In the rows, 128 means zero.
Facts:
K_113 (ρ 632)
K_124 (π K_313,K_33) (ρ 203) (Λ K_892,K_823)
K_126 (π K_197,K_823) (ρ 122)
K_129 (π K_148,K_599) (ρ 203) (Λ K_974)
K_133 (ρ 203)
K_134 (ρ 632)
K_137 (ρ 203)
K_146 (ρ 165)
K_148 (ρ 203)
K_158 (π K_33,K_579,K_663) (ρ 632) (Λ K_415,K_866)
K_160 (ρ 122) (Λ K_2)
K_166 (ρ 632)
K_172 (π K_714) (ρ 632) (Λ K_404,K_921,K_974)
K_173 (ρ 203) (Λ K_86)
K_177 (ρ 203)
K_179 (π K_26) (ρ 203) (Λ K_675,K_91)
K_18 (π K_51,K_631,K_974,K_137) (ρ 165)
K_180 (π K_814,K_418,K_542) (ρ 632)
K_184 (ρ 122)
K_197 (ρ 203) (Λ K_534)
K_2 (ρ 203) (Λ K_7)
K_201 (π K_25) (ρ 165) (Λ K_621,K_455)
K_202 (ρ 203) (Λ K_27)
K_216 (ρ 632) (Λ K_435)
K_217 (ρ 203)
K_225 (π K_217,K_690,K_381,K_446) (ρ 203)
K_233 (ρ 203) (Λ K_54)
K_240 (π K_409,K_177) (ρ 203) (Λ K_675)
K_246 (ρ 203) (Λ K_866)
K_248 (ρ 203)
K_25 (ρ 203)
K_252 (ρ 122)
K_254 (ρ 203)
K_26 (ρ 165) (Λ K_783,K_113)
K_27 (ρ 632)
K_271 (ρ 203)
K_297 (π K_246,K_597,K_446) (ρ 632)
K_301 (ρ 203) (Λ K_129)
K_308 (π K_531,K_54) (ρ 122)
K_313 (ρ 165)
K_316 (ρ 632)
K_323 (ρ 632)
K_327 (π K_970) (ρ 203) (Λ K_148,K_693)
K_328 (π K_74,K_781,K_401) (ρ 203) (Λ K_7)
K_33 (ρ 165)
K_335 (ρ 632)
K_338 (ρ 203) (Λ K_714)
K_339 (ρ 203)
K_341 (π K_335) (ρ 632) (Λ K_328,K_866,K_418)
K_348 (ρ 122) (Λ K_7,K_2)
K_35 (ρ 632) (Λ K_714,K_27)
K_355 (π K_611) (ρ 632) (Λ K_177)
K_367 (π K_435) (ρ 203) (Λ K_409)
K_368 (π K_93) (ρ 203) (Λ K_148,K_7)
K_372 (ρ 203) (Λ K_7)
K_378 (ρ 122) (Λ K_409)
K_381 (ρ 122) (Λ K_91)
K_395 (ρ 122)
K_401 (ρ 632) (Λ K_7)
K_404 (ρ 632) (Λ K_328)
K_409 (ρ 632) (Λ K_348)
K_415 (ρ 203) (Λ K_877)
K_417 (ρ 632)
K_418 (ρ 203) (Λ K_7)
K_421 (ρ 203)
K_427 (π K_26,K_716) (ρ 203) (Λ K_675)
K_435 (ρ 165) (Λ K_2)
K_441 (π K_25) (ρ 632) (Λ K_921,K_991,K_996)
K_445 (π K_576) (ρ 203)
K_446 (ρ 122) (Λ K_313,K_7)
K_447 (π K_455,K_532) (ρ 122) (Λ K_417)
K_451 (ρ 122) (Λ K_341,K_666)
K_455 (ρ 203) (Λ K_348)
K_459 (π K_861,K_93,K_177,K_866,K_248,K_809) (ρ 165) (Λ K_418,K_2)
K_465 (ρ 122) (Λ K_558,K_965)
K_469 (π K_783,K_33,K_25) (ρ 122) (Λ K_857,K_477)
K_473 (ρ 203) (Λ K_531,K_7)
K_477 (π K_756,K_661) (ρ 632) (Λ K_328,K_54,K_418)
K_479 (ρ 203) (Λ K_7,K_2)
K_500 (π K_254,K_301,K_35) (ρ 203) (Λ K_2)
K_504 (ρ 632) (Λ K_91)
K_507 (π K_409) (ρ 165)
K_51 (ρ 122) (Λ K_534,K_681)
K_527 (ρ 632) (Λ K_338)
K_531 (ρ 632)
K_532 (ρ 203)
K_533 (ρ 203) (Λ K_301)
K_534 (ρ 203) (Λ K_2)
K_54 (ρ 203) (Λ K_7,K_2)
K_540 (π K_316) (ρ 122)
K_542 (ρ 203)
K_558 (ρ 203)
K_560 (ρ 203) (Λ K_757)
K_561 (π K_202) (ρ 203)
K_569 (π K_216,K_527,K_897,K_751,K_542) (ρ 203)
K_576 (ρ 632) (Λ K_427,K_297)
K_579 (ρ 203) (Λ K_500)
K_585 (ρ 203)
K_592 (ρ 165) (Λ K_129)
K_597 (ρ 203) (Λ K_814,K_974,K_54)
K_599 (ρ 203) (Λ K_823)
K_6 (π K_782,K_690,K_348,K_91) (ρ 632) (Λ K_328)
K_609 (π K_301) (ρ 203) (Λ K_507,K_202,K_569)
K_611 (ρ 203) (Λ K_54,K_7)
K_621 (π K_91,K_417,K_740) (ρ 122)
K_626 (π K_26,K_533,K_98,K_401) (ρ 122)
K_627 (ρ 203) (Λ K_965)
K_630 (π K_93,K_137) (ρ 203) (Λ K_783)
K_631 (ρ 203) (Λ K_233,K_7)
K_65 (ρ 203) (Λ K_558,K_418)
K_657 (ρ 203) (Λ K_233,K_500)
K_661 (ρ 632) (Λ K_2)
K_663 (ρ 122) (Λ K_2)
K_666 (ρ 203) (Λ K_27,K_7)
K_671 (π K_254,K_339) (ρ 122)
K_675 (π K_560) (ρ 203) (Λ K_974,K_7)
K_681 (π K_372,K_771) (ρ 203) (Λ K_409,K_533)
K_690 (ρ 122) (Λ K_91,K_27)
K_693 (π K_560,K_597,K_7) (ρ 122) (Λ K_714)
K_694 (ρ 632) (Λ K_86,K_54)
K_7 (ρ 203)
K_702 (π K_531,K_33) (ρ 632)
K_714 (ρ 632) (Λ K_974,K_54,K_7)
K_716 (ρ 203)
K_719 (ρ 122)
K_74 (ρ 632)
K_740 (ρ 165) (Λ K_661)
K_751 (ρ 632) (Λ K_348,K_558)
K_756 (ρ 203) (Λ K_233,K_328,K_2)
K_757 (ρ 203)
K_771 (ρ 122)
K_777 (ρ 203) (Λ K_7,K_2)
K_781 (ρ 122) (Λ K_661)
K_782 (ρ 632) (Λ K_233)
K_783 (ρ 122)
K_790 (ρ 203) (Λ K_783)
K_792 (ρ 203)
K_799 (ρ 203) (Λ K_421,K_27)
K_8 (π K_435) (ρ 203) (Λ K_974)
K_800 (ρ 165)
K_809 (ρ 203)
K_814 (ρ 165) (Λ K_313,K_129)
K_815 (ρ 203)
K_820 (ρ 632) (Λ K_657,K_716)
K_823 (ρ 203) (Λ K_560,K_401)
K_842 (π K_631,K_348,K_558) (ρ 203) (Λ K_301)
K_853 (ρ 203) (Λ K_533)
K_857 (π K_527,K_316) (ρ 203)
K_86 (ρ 632) (Λ K_800)
K_861 (ρ 203)
K_866 (ρ 203) (Λ K_91,K_2)
K_870 (π K_783,K_134,K_313) (ρ 203)
K_873 (π K_663,K_771) (ρ 203) (Λ K_716)
K_877 (π K_415,K_719) (ρ 203)
K_881 (π K_714,K_421,K_313,K_943) (ρ 203) (Λ K_134,K_341,K_7)
K_892 (ρ 632) (Λ K_558)
K_896 (π K_716) (ρ 165) (Λ K_7)
K_897 (ρ 203)
K_905 (ρ 632)
K_91 (ρ 203) (Λ K_328,K_2)
K_910 (π K_690,K_905) (ρ 632) (Λ K_7)
K_921 (ρ 203) (Λ K_129)
K_93 (ρ 632)
K_938 (ρ 203) (Λ K_129)
K_939 (π K_254,K_184,K_943) (ρ 632)
K_943 (ρ 165)
K_96 (ρ 203) (Λ K_756,K_91)
K_965 (ρ 203) (Λ K_96,K_2)
K_970 (ρ 203) (Λ K_783,K_7)
K_974 (ρ 165)
K_98 (ρ 203)
K_990 (π K_897) (ρ 203)
K_991 (ρ 203) (Λ K_974,K_970)
K_996 (π K_217,K_133) (ρ 632) (Λ K_7)

Known rows:
K_857: [111 119 111 108 100 133 129 152 168 133 117 119 151 134 201 118 160 156
 180 158 147 104 118 117 118 156 128 141 132 120 107 104 157 139 193  94
 130 115 130 161 128]
K_782: [135 140 127 155  99  79 127 158 171 163 144 126 145 140  90 117  92 134
 117  99 141 165 146 101  83 160 100 117 115 112  96 120 137 123 114 156
 130 143  87 132 167]
K_621: [159  97 143 109  96 102 125 177 164 136 138 103 137 104 208  64 154 115
 171 105 158 149 146 154 105 156 159 115 114 106 129 111 131 141 155 144
 109 116 127 154 164]
K_160: [111  70 114 105  72 145  96 209  68 173 198 108 115 126 140 115  75 127
 162 111 139 151 155 117 123  96  98  88 185  87 164 100 158 188 124  95
 136 104 100 103 115]
K_126: [142  99 135 115  92 132 108 163 156 137 118 101 133  99 218  83 154 140
 171 112 154 137 139 157 111 132 161 111 124 109 126 104 127 148 154 135
 123 120 126 145 153]
K_558: [149 122 111 120 109  81 146 151 183 152 133 140 153 151 163 103 153 119
 163 128 137 133 115 127 110 159 147 105 140 152  89  88 159 117 149 156
 127 125 146 152 147]
K_202: [108 135 111 163 107 126 127 140 171 161 123 137 108 164 126 127 108 163
 148 152 144 153 129  96 119 122  92 116 125 141  89 101 152 106 140 143
 164 140 111 147 184]
K_339: [134 116 118 109 115 120 123 142 181 155 114 158 144 137 170 107 155 142
 163 129 123 115 114 145 133 129 136 101 138 141  88  89 159 110 153 147
 131 128 131 147 123]
K_560: [122 129 120 143 110 100 147 139 186 166 134 143 118 162 115 122 108 148
 137 146 132 160 136  96 122 146  91 117 135 138  96 101 160 114 140 146
 145 137  89 143 172]
K_93: [139 125  90 130 110  91  98 141 149 142 130 122 191 132 158 127 155 143
 126  91 131 122 107 145  68 147 175 105 151 132  91  90 125 127 112 162
 137 132 176 118 115]
K_661: [109 100 108 101  66 128  93 218  70 182 190 127 166 131  90 151  61 129
 139  97 118 133 143 101 108 107  81  88 179  94 129 110 166 201 111  85
 121 114  88  86  83]
K_974: [143 117 118  95 149  69 136 109 163 130 111 122 170 151 160 111 146 115
 102 135 120 152 146 173  85 167 152 103 159 132 152 113 126 162 127 139
 114 122 158 143 140]
K_113: [138 133 131 113  90 111 108 158 163 148 109 123 176 105 167 115 151 150
 147  95 131 118 123 143  94 145 152 118 118 119  92 109 133 144 140 141
 113 132 119 126 123]
K_216: [ 89 138 111 147  98 134 102 134 158 154 131 105 151 140 143 159  93 192
 130 113 131 133 142  79  80 146  94 145 144  85 112 118 137 137 147 102
 149 138  84 130 120]
K_465: [119 108 126 158 102 140 105 150 155 153 135 108  97 128 167 107 101 161
 140 119 157 173 151 117 108 115 116 114 135 105 130 112 126 128 132 144
 154 138 103 142 181]
K_146: [117 153 144 106 131 100 130 131 151 149 102 121 147 133 189 107 132 135
 162 126 130 131 150 166 101 137 147  99 131 129 132 115 130 164 148 132
 110 123 133 151 144]
K_134: [144 129 134 115 122 123  84 152 175 152 113 152 167 108 153 108 142 148
 145  74 119 111 123 158 109 129 146  97 119 102  80 108 132  98 132 159
 116 138 120 135  97]
K_585: [135 119 118 109 101 114 130 150 172 146 114 139 152 135 171 107 156 137
 163 144 132 120 111 134 126 141 139 113 133 144  95  92 157 135 160 136
 126 123 132 148 141]
K_415: [115 123 109 147 107 126 130 140 171 160 124 140 122 159 123 129 114 158
 136 154 140 152 125 104 126 127  93 114 135 139 103 101 157 117 139 139
 153 138 107 143 171]
K_129: [155  19 100  79 121 132 134 127 194 109  97 140 163 153  75 132 143 137
   9 209 115 186 142 135 139 169  63 149 157 118 178 137 154 156 136  95
 121 133 104 142 169]

Rows:
No name comes twice in this set of rows, the named rows included.
[114 109 142 140  72 141 117 140 148 171 115 109  99 123 170 115 107 178
 135 121 142 177 146 127 119 103 123 100 140 132 133  97 126 174 115 145
 149 141  87 109 189] => K_781
[141 115 117 112 131 130 110 145 186 153 115 168 137 137 160 100 157 139
 165 123 121 114 116 152 143 120 133  94 137 131  80  92 156  84 152 157
 133 131 136 156 116] => K_421
[ 98 117 100 138  84 134 123 189 109 179 171 138 116 162 106 137  79 140
 167 145 139 141 132  87 131 101  75  94 160 133 108  96 178 147 135 109
 155 122 105 127 141] => K_756
[126 127 124 144  94 126  99 169 150 150 120 118 156 120 110 123 109 156
 119 117 151 147 136 119  98 133 102 125 102 103 104 130 132 141 129 125
 130 144 100 131 162] => K_355
[152  94 100 135 109 105 139 176 161 134 142 129 137 155  92 102 123 107
 113 173 159 167 131 116 116 158  87 123 118 128 118 127 159 125 142 124
 134 128 132 161 191] => K_842
[ 92  80  92  86 127 145  94 152  66 138 199 146  94 156  40 105  83 120
 133 155 149 100 123 132 164 126  56 111 137  69 130  74 162 140  94 117
 169  98  82  73 138] => K_54
[144 125 129 103 101  80 156 147 191 158 129 148 146 140 163 102 155 123
 169 129 126 130 122 127 121 168 134 110 137 147  93  89 161 126 158 154
 116 122 114 148 141] => K_133
[165 113 135  95  96  81 158 187 183 141 132 133 154 126 154  76 160  90
 174 142 149 133 132 133 126 177 127 119 103 137  99 111 166 136 175 131
  96 115 119 167 163] => K_225
[120 120 136 135  68 145 135 161 152 156  96 130 119 135 117 120 123 157
 131 178 155 159 125 120 142 112  89 120  97 161 108 114 153 165 141 119
 146 142 101 127 220] => K_427
[ 76 145 150  91 136 128 113  96  70 117 123  99  83 131  77  86 103 149
 124 175 183 120 145 179 139 144  89 131  69  83 153  96 108 197  85 128
 158 113  69  67 235] => K_896

The same things again, as new rows of numbers:
Known rows:
K_91: [147 147 159 137 123 185  57 105 184 122 121 129 241  81 108 113 158 135
 174 156 196 132 149 105 131 164 100 100 163 122 185 170 101 118]
K_378: [142 106 135 111  98 178 106 115 106 111 122 135 145  72 137 117 173 143
 120 147 124 137 153 116 165 121 112 155  78 115 119 139 137 143]
K_134: [167 116 101 102 133 105 178  92 135 104 131  86  85 125 111  65 145 165
 105 133 128 114 109 110 114 105 167 146  58 122 169  91  93 107]
K_870: [147 131 144 114 124 131 147  78 134 114 171 132  71 109 130  71 119 134
 164  82 185 136 102 153  96 123 161 152  93 134 136  70 134 146]
K_991: [166  93 146 116 110 149 144  71 144  89 140 118 120  94 131 135 156 103
 159  84 111 141 124 137 135 185 120 127 128 106 105 136 165 155]
K_681: [145 105 142 126  89 193 134  71 117 130 158 129 148  97 131 107 143 139
 175  83 166 139 109 158 119 169 128 155 113 124 105 123 138 163]
K_814: [147  40 154 174 104 122 203 109 145  85 119  80  91  80 146 191 165 110
 107 122  71 169 159 115 128 143 104 164 117 104 155 148 189 134]
K_217: [138 150 171 103 152  87  80  98 190 123 137 106 116  87 105  94 176  97
 151 117 125 125  94  87 150 129 155 112 129 138 166  92 131 131]
K_65: [140 111 150 115 101 158 126  90 144 126 141 138 150  88 120 114 156 144
 156 103 144 141 104 132 133 172 114 141 114 116 117 145 143 154]
K_421: [174 123 150 105 139  97 142  62 153 122 137 118  85  98 126  63 139 160
 125  98 159 136 105 120  91 133 168 135  96 138 168  87 143 145]
K_842: [126 119 156 129 112 177 119 106 124 108 175 135 158 112 128 114 171  84
 229  95 130 137 131 146 164 170 125 127 170 124  92 117 132 139]
K_240: [138 111 143 124 100 168 156 115 110 103 169 178 137 121 146  90 170 141
 213 120 130 158 125 157 148 195 118 143 165 108  93 140 141 149]
K_693: [114 123 134 114  97 200  80 129  97 121 153 112 156  77 125 135 162  83
 163 129 130 124 157 125 190 103 110 155  88 124  84 112 123 140]
K_446: [171 168 101 111 130  97  49 142 134 148 138  80 138  91 101 151 164  97
 129 185  98  89 177  75 187 128 123 123 102 127 105 158 151 173]
K_892: [135  89 104 110  84 178 164 115 125 109 129 106 156 107 107 114 165 149
 140 140 113 121 104 125 159 149 114 154  77 104 127 141  92 116]
K_184: [167 126 132  99 137 111 120  95 121 104 120 125  80  84 138  72 151 153
  93 150 134 133 152  98 131  80 160 146  60 131 160  89 138 132]
K_469: [159 108 114 123  96 201 126  94  74 121 150 119 134  93 140  97 130 137
 141 124 167 131 175 144 129 100 139 167  65 132 105 103 127 150]
K_27: [113 115 111  94 115 120 162 131 147 101 147 118  97 115 112  83 164 150
 128 146 111 126  79 109 156 116 131 155  68 108 149 105  89 101]
K_542: [123 120 195 105 135 109 152 142 189 108 131 149  60  79 133 123 153 174
 109 108 116 129  81  92 111 137 129 172 120  93 202 116 161 155]
K_910: [133 172  55 116 112 105 114 178 127 146 199  72 128 148  76 159 130  88
 197 176 104  69 129 114 186 156 110 142 108 103  71 160 102 156]

Rows:
No name comes twice in this set of rows, the named rows included.
[188  59 158 133 113 155 178  57 129  29 157  97  93  97 150 168 148  37
 175  43  87 143 160 162 136 189 112 121 135  92  73 109 180 141] => K_129
[150 150 101 115 105 100 116 123 144 158 169 133 116 110 108 136 134 156
 164 137 132 112 106 131 134 196 113 146 115 110  87 179 164 200] => K_666
[125 107 131 112  96 181 114 132  99 100 143 148 130  80 139 119 152 125
 141 137 136 143 155 129 166 115 102 162  79 110  98 127 131 138] => K_447
[156  94 105 111  96 158 178 114 116 104 117 131 170 129 119  85 198 181
 149 171  86 135 128 114 155 173 125 138 119 103 139 164  98 108] => K_409
[150 156 101 123 114 102 141 145 119 125 190 167 110 147 130 108 152 150
 219 156 116 130 132 142 147 211 118 131 175 100  77 172 157 182] => K_368
[130  91 140 112  91 175 189 151 150 109 115 100 127  94 112 155 164 183
  97 138  84 115 110  91 136 150 109 188  90  79 177 161 115 137] => K_527
[ 75 123 190 113 114 156 171 169 163 100 182 169  46  90 137 136 127 139
 161  82 143 134  68 133 122 127 111 199 116  90 158  90 146 154] => K_569
[139  87 137 160 148  44 174 111 141  86 142 111  80 121 140  93 192  95
 151 170  75 186 146 111 159 118 147 116 147 140 142  99 159  99] => K_974
[178 123 132 100 137 112 118  80 117 114 115 112  83  87 134  63 152 164
  83 145 139 125 153  97 118  87 172 147  56 139 165  87 144 134] => K_783
[162  95  92 118  96 183 183  88 100 105 147  76 137 125 114 110 139 138
 146 115 131 116 136 142 125 140 136 152  68 109 117 124  99 123] => K_441

The same things again, as new rows of numbers:
Known rows:
K_857: [145 133 137 141  83  83 104 136 127  99  88 144 130 139 126 123 161 166
 141 133 108 100 112 136 110 129 137  95 121]
K_172: [127 129 121 131 134 120 103 134 109 131  93 151 137 145 100 133 144 175
 135 151 118 104 139  96 114 149 119 118 115]
K_630: [119 120 142 135  62 140  78 148 117 128  90 122 114 149  69 124 180 151
 141 100 108  73 160  84 120 102 122 129 131]
K_8: [133 122 137 143  98 104  99 145 115 127  94 158 137 150 108 128 163 165
 144 148 126 109 143 105 112 127 122 122 128]
K_531: [127 118 112 135 117 114 105 113 117 116  89 132 134 135 118 126 148 164
 123 143 109 104 111 123 121 159 118  79 116]
K_327: [131 123 137 143 103 100  99 144 115 128  95 157 138 151 112 126 164 165
 143 147 124 110 140 106 112 128 123 123 127]
K_621: [173 126 125 126 131 101 103 135 130 115  84 163 143 128 127 128 183 158
 142 141  94 107 118 114 126 149 129  82 135]
K_965: [137 118 133 141  95  96 102 134 118 123  93 152 141 148 121 125 165 163
 139 148 121 109 126 122 115 132 125 101 127]
K_800: [150 121 122 134  90 121 113 129 124 115  91 151 149 143 128 126 163 160
 137 126  99 102 111 139 118 165 133  79 136]
K_896: [139 118 131 145  92 141 110 146 115 128  98 183 152 156 113 132 160 167
 142 137 117 114 143 102 113 163 142 111 134]
K_180: [150 138 132 129 104 105 102 140 121 106  88 146 120 141 124 133 141 180
 137 136 107 101 123 117 111 161 143 114 118]
K_527: [140 127 132 143 108 116  98 140 114 127  93 136 111 158 141 144 124 174
 128 159 122 107 132 123 109 158 128 141 119]
K_820: [148 120 127 131 122 107  99 135 110 132  93 162 139 150 124 136 144 175
 135 165 122 109 134 107 116 160 134 123 126]
K_897: [132 123 137 149  80  97 100 129 121 116  91 126 123 152 140 130 150 160
 133 150 118 107 113 139 110 129 128 116 126]
K_98: [132 103 134 154  72 112 103 132 117 115  97 164 144 146 120 123 172 160
 133 150 133 117 124 112 118 143 143  81 129]
K_693: [160 129 129 135 146 117 101 148 126 119  88 170 133 133 124 132 171 160
 144 145 104 119 137  98 119 148 122 104 130]
K_418: [137 124 137 147  85  96 101 132 121 117  92 137 126 152 138 132 150 161
 135 149 120 105 119 132 110 130 127 119 127]
K_823: [141 113 132 141  87  90 102 121 118 121  91 144 148 148 127 129 164 160
 137 156 118 105 116 126 118 131 128 100 130]
K_585: [135 119 133 141  89 100 100 131 119 118  93 145 137 144 119 123 167 161
 139 145 121 110 123 121 117 133 125  94 127]
K_339: [122 120 127 145 100 103 104 124 117 121  92 137 143 146 117 123 164 159
 134 149 124 113 119 121 117 128 113  95 126]

Rows:
No name comes twice in this set of rows, the named rows included.
[139 116 124 141  98 134 107 132 118 132  96 147 145 157 130 133 152 160
 135 140 109 110 124 132 115 164 125 104 136] => K_435
[148 106 132 134  91  87 104 112 119 119  90 148 147 140 139 135 163 155
 141 165 112 112 115 129 120 130 117  95 142] => K_560
[122 135 124 137 117  93 107 130 116 116  91 147 150 138  93 117 170 164
 143 140 118 109 125 112 113 123 113  92 119] => K_870
[141 108 130 136  89  97  87 133 120 137  93 124 137 154 121 119 174 158
 134 137 123 102 125 132 125 134 121  97 138] => K_137
[124 116 129 147 100 106 101 124 114 128  93 138 141 149 117 126 163 158
 134 158 124 108 122 119 116 128 112 104 125] => K_301
[135 106 137 141 109 111  97 127 115 132  96 148 128 147 130 134 153 154
 142 163 123 122 142 112 114 128 101 123 142] => K_597
[105 117 141 148  62 150  89 133 115 115  91 130 109 146  85 135 166 146
 137 119 109  87 152  82 114  99 119 128 128] => K_790
[124 118 131 146 110 106 101 131 111 135  95 146 139 154 113 129 159 161
 138 159 128 111 135 112 113 123 111 122 126] => K_372
[142 113 134 141  89  95 101 126 113 131  93 149 149 154 126 135 164 162
 141 168 123 106 124 120 116 129 126 120 132] => K_599
[154 123 131 146 111 125 106 150 124 110  90 191 146 139 111 127 188 164
 137 143 119 114 129  86 122 155 157  84 121] => K_626
[119 123 126 146 122  99 105 129 109 138  95 145 150 155 111 130 159 162
 138 168 129 113 131 114 113 124 106 125 123] => K_579
[154 113 129 139 148 130  96 136 120 140  91 156 126 144 140 143 160 151
 138 167 111 123 141 101 120 145 106 128 142] => K_446
[135 114 129 145  87  98 101 128 122 112  92 140 136 141 126 120 167 157
 133 139 117 109 116 129 117 136 123  77 127] => K_148
[146 121 126 146 126 124 100 138 123 126  88 148 134 147 131 133 171 156
 131 151 115 113 120 109 122 150 130 100 123] => K_719
[132 118 134 144  87 108 100 135 118 119  93 143 134 145 112 124 167 159
 137 139 117 103 131 115 115 128 121 105 129] => K_991

